Below is a small trained network, with its code and all its weights. Each question gives an input and a class and asks what happens when units are switched off, that is, made to give their printed mean instead of their output.

import numpy as np


def w(rows, s, z=0):
    codes = np.array(rows[::2]) - 128.0
    scale = np.full(codes.shape[1], s)
    scale[-1] = z or s
    return codes * scale


def norm(h):
    return h / np.sqrt((h * h).mean(-1, keepdims=True) + 1e-5)


def f(y):
    return np.maximum(y, 0)


def log_softmax(a):
    a = a - a.max(-1, keepdims=True)
    return a - np.log(np.exp(a).sum(-1, keepdims=True))


def net(x, mask):
    res = np.array(x, float).reshape(1, 4) / 4 @ E
    u = 0
    for l in range(3):
        y = f(norm(res) @ A[l][:, :-1].T + A[l][:, -1])
        res = res + np.where(mask[u : u + 5], y, B[l][:, -1]) @ B[l][:, :-1]
        u += 5
    return log_softmax(norm(res)[-1] @ U[:, :-1].T + U[:, -1])


A, B = {}, {}
E = w([
[245,93,159,172,85,167,100,34,169],'x0',
[120,79,167,164,151,252,172,202,85],'x1',
[162,45,150,9,87,110,183,105,130],'x2',
[130,127,132,130,127,123,130,131,128],'x3',
],0.0014)
A[0] = w([
[158,131,234,138,84,201,160,54,117,76],'0.n1',
[107,81,187,57,136,138,143,115,188,4],'0.n2',
[90,140,146,131,148,140,185,182,21,87],'0.n3',
[152,4,143,9,107,95,201,134,136,95],'0.n4',
[51,211,98,244,132,152,89,200,164,101],'0.n5',
],0.002,0.0016)
B[0] = w([
[151,96,94,125,183,104,88,141,153,203],'0.n1',
[198,209,131,108,101,160,145,144,30,146],'0.n2',
[170,92,84,130,151,135,68,113,164,201],'0.n3',
[152,251,105,149,111,181,117,140,48,248],'0.n4',
[194,164,175,81,121,120,168,99,67,250],'0.n5',
],0.0028,0.002)
A[1] = w([
[142,69,142,34,47,135,214,144,107,2],'1.n1',
[99,84,133,126,190,177,131,208,85,79],'1.n2',
[89,161,65,78,94,45,99,55,194,64],'1.n3',
[138,22,139,143,163,226,112,129,134,62],'1.n4',
[2,144,94,109,199,87,144,180,118,108],'1.n5',
],0.0026,0.0008)
B[1] = w([
[170,211,65,124,133,185,110,76,17,194],'1.n1',
[85,137,168,116,66,39,192,99,198,247],'1.n2',
[23,73,243,243,45,103,208,216,111,251],'1.n3',
[31,128,124,175,60,3,182,126,180,244],'1.n4',
[231,34,121,81,150,151,47,68,194,252],'1.n5',
],0.0023,0.0018)
A[2] = w([
[89,102,98,4,219,58,72,185,84,2],'2.n1',
[165,92,91,195,112,152,73,116,194,106],'2.n2',
[144,223,150,213,209,149,84,120,114,116],'2.n3',
[213,34,94,127,125,118,64,57,179,136],'2.n4',
[91,47,163,157,110,235,230,191,104,107],'2.n5',
],0.0027,0.00055)
B[2] = w([
[170,76,122,193,198,223,114,118,195,234],'2.n1',
[82,84,142,48,197,116,150,200,168,210],'2.n2',
[173,140,66,4,63,177,178,93,42,251],'2.n3',
[41,112,88,139,243,191,110,220,132,238],'2.n4',
[97,158,163,163,85,9,61,85,158,243],'2.n5',
],0.0032,0.0019)
U = w([
[182,201,83,56,105,169,147,82,9,254],'0',
[59,126,199,189,73,25,139,118,162,94],'1',
[120,70,97,116,254,197,100,158,201,49],'2',
],0.0085,0.00071)

Each question gives the input, the list of numbers given to net, and the class t.
The units are the neurons (one row each of A and B). Each row of codes is followed by its name. A weight is (code - 128) times the scale printed after its matrix; where a second scale follows, it is the last column's (A, B and U).
mask holds one flag per neuron, layer by layer. A switched-off neuron (its flag False) gives its mean, the last column of its row in B, instead of its output. The means were averaged over made-up inputs and are rounded, as every weight is.
A unit's drop is (log p(t) with every unit on - log p(t) with that unit switched off) / (log p(t) with every unit on - log p(t) with every unit switched off).
The circuit of an input: a set's keep is (log p(t) with only the set's units on - log p(t) with every unit switched off) / (log p(t) with every unit on - log p(t) with every unit switched off). Starting from the 12 units with the biggest drops (on a tie, the unit counted first), units are removed one at a time, each time the one whose removal leaves the highest keep (on an exact tie, the one counted first), for as long as the keep stays at least 0.8.
circuit, biggest first: the units of the circuit, biggest drop first
k most important neurons: the k neurons with the biggest drops, biggest first
k most important neurons of layer l: the k neurons of layer l with the biggest drops, biggest first
drop of u: that unit's drop, to one decimal
input [-5,6,-5,-6], class 1: most important neuron of layer 2	[2.n5]
input [-7,-6,-4,1], class 2: circuit, biggest first	[1.n5, 2.n1]
input [-8,-6,-4,-7], class 2: 2 most important neurons of layer 2	[2.n1, 2.n5]
input [3,2,2,3], class 2: 4 most important neurons	[0.n1, 1.n3, 0.n5, 1.n1]
input [-8,8,1,2], class 1: 3 most important neurons of layer 2	[2.n5, 2.n4, 2.n2]
input [-6,2,-7,5], class 0: 2 most important neurons	[2.n3, 0.n5]
input [-4,-3,1,3], class 2: 2 most important neurons	[1.n5, 1.n4]
input [8,8,1,-1], class 1: 3 most important neurons	[1.n4, 2.n5, 1.n5]
input [-7,-4,-8,3], class 0: 2 most important neurons	[2.n3, 0.n5]
input [6,0,4,0], class 2: 2 most important neurons of layer 2	[2.n4, 2.n3]
input [-5,2,-6,5], class 0: 2 most important neurons	[0.n5, 2.n3]
input [-7,7,3,7], class 1: 3 most important neurons	[2.n5, 1.n2, 2.n4]
input [-7,7,-8,-8], class 0: 3 most important neurons	[2.n3, 0.n5, 1.n3]
input [8,-5,1,7], class 2: circuit, biggest first	[2.n4]
input [-6,1,4,7], class 2: 2 most important neurons of layer 2	[2.n1, 2.n3]
input [8,-7,0,0], class 2: 2 most important neurons of layer 1	[1.n4, 1.n2]
input [0,1,-1,-1], class 0: 2 most important neurons	[0.n5, 1.n5]
input [1,3,-3,-5], class 0: 2 most important neurons	[0.n5, 1.n3]
input [-5,-3,4,-2], class 2: 2 most important neurons	[2.n1, 0.n5]
input [1,8,-6,-5], class 1: circuit, biggest first	[2.n5]
input [1,7,4,-6], class 1: drop of 2.n5	0.1
